Here is a tiny trained network, its code and every weight. The questions are about switching its units off for an input and a class, where a switched-off unit gives its printed mean instead of its output.

import numpy as np


def w(rows, s, z=0):
    codes = np.array(rows[::2]) - 128.0
    scale = np.full(codes.shape[1], s)
    scale[-1] = z or s
    return codes * scale


def norm(h):
    return h / np.sqrt((h * h).mean(-1, keepdims=True) + 1e-5)


def f(y):
    return np.maximum(y, 0)


def log_softmax(a):
    a = a - a.max(-1, keepdims=True)
    return a - np.log(np.exp(a).sum(-1, keepdims=True))


def net(x, mask):
    res = np.array(x, float).reshape(1, 4) / 4 @ E
    u = 0
    for l in range(2):
        y = f(norm(res) @ A[l][:, :-1].T + A[l][:, -1])
        res = res + np.where(mask[u : u + 5], y, B[l][:, -1]) @ B[l][:, :-1]
        u += 5
    return log_softmax(norm(res)[-1] @ U[:, :-1].T + U[:, -1])


A, B = {}, {}
E = w([
[217,155,164,48],'x0',
[127,128,131,123],'x1',
[181,36,10,115],'x2',
[101,2,230,111],'x3',
],0.0054)
A[0] = w([
[24,145,128,149,132],'0.n1',
[176,129,77,143,254],'0.n2',
[141,248,39,167,76],'0.n3',
[53,82,58,197,65],'0.n4',
[119,20,202,145,109],'0.n5',
],0.013,0.0064)
B[0] = w([
[204,179,172,81,201],'0.n1',
[115,67,49,58,243],'0.n2',
[2,69,230,131,255],'0.n3',
[205,127,139,20,198],'0.n4',
[10,173,65,122,230],'0.n5',
],0.009,0.0081)
A[1] = w([
[82,130,91,21,206],'1.n1',
[173,142,163,48,35],'1.n2',
[167,156,159,118,3],'1.n3',
[95,232,246,230,94],'1.n4',
[128,102,165,123,2],'1.n5',
],0.011,0.0019)
B[1] = w([
[168,205,187,180,250],'1.n1',
[208,139,149,180,160],'1.n2',
[149,144,108,127,136],'1.n3',
[179,56,11,91,182],'1.n4',
[98,69,140,154,134],'1.n5',
],0.011,0.013)
U = w([
[46,170,151,99,149],'0',
[157,109,26,56,123],'1',
[214,189,198,130,123],'2',
[137,141,131,137,249],'3',
[137,142,148,144,123],'4',
[148,47,130,233,46],'5',
[147,73,121,254,57],'6',
[141,57,124,239,60],'7',
],0.018,0.016)

Each question gives the input, the list of numbers given to net, and the class t.
The units are the neurons (one row each of A and B). Each row of codes is followed by its name. A weight is (code - 128) times the scale printed after its matrix; where a second scale follows, it is the last column's (A, B and U).
mask holds one flag per neuron, layer by layer. A switched-off neuron (its flag False) gives its mean, the last column of its row in B, instead of its output. The means were averaged over made-up inputs and are rounded, as every weight is.
A unit's drop is (log p(t) with every unit on - log p(t) with that unit switched off) / (log p(t) with every unit on - log p(t) with every unit switched off).
The circuit of an input: a set's keep is (log p(t) with only the set's units on - log p(t) with every unit switched off) / (log p(t) with every unit on - log p(t) with every unit switched off). Starting from all 10 units, units are removed one at a time, each time the one whose removal leaves the highest keep (on an exact tie, the one counted first), for as long as the keep stays at least 0.8.
units of the circuit, in order: the units of the circuit, biggest drop first
most important unit: the unit with the biggest drop
top k neurons: the k neurons with the biggest drops, biggest first
top k neurons in layer l: the k neurons of layer l with the biggest drops, biggest first
drop of u: that unit's drop, to one decimal
input [-8,-7,5,2], class 2: units of the circuit, in order : 0.n4, 1.n1
input [4,3,-2,-4], class 0: top 4 neurons : 0.n3, 0.n4, 0.n1, 1.n2
input [2,-6,-6,4], class 1: top 3 neurons : 0.n2, 1.n4, 0.n4
input [3,4,2,-7], class 0: most important unit : 0.n3
input [0,1,-5,1], class 1: units of the circuit, in order : 0.n2, 1.n4, 1.n1
input [-1,-2,5,-5], class 0: top 2 neurons : 0.n3, 1.n4
input [6,2,-6,-5], class 1: top 4 neurons : 1.n4, 0.n4, 0.n2, 1.n1
input [-2,-7,-7,4], class 1: units of the circuit, in order : 1.n4, 0.n2, 0.n3
input [6,6,7,7], class 0: units of the circuit, in order : 0.n5, 1.n4
input [0,7,-7,1], class 1: units of the circuit, in order : 1.n4, 0.n2, 1.n1
input [-1,0,-5,-1], class 1: units of the circuit, in order : 1.n4, 0.n2
input [-1,-6,4,-2], class 3: top 4 neurons in layer 0 : 0.n2, 0.n5, 0.n3, 0.n1
input [-5,-3,3,-5], class 0: top 3 neurons : 0.n3, 1.n4, 0.n2
input [4,-1,-4,-6], class 0: top neuron : 0.n3
input [7,7,1,7], class 0: top 2 neurons : 0.n5, 0.n4
input [7,-7,-8,-6], class 1: top 2 neurons : 1.n4, 0.n4
input [6,5,-3,6], class 0: top 3 neurons : 0.n5, 0.n1, 0.n4
input [4,-4,2,4], class 0: top 2 neurons : 0.n5, 0.n1
input [5,-4,-7,-6], class 1: drop of 0.n2 : 0.4
input [-7,1,1,4], class 2: most important unit : 0.n4
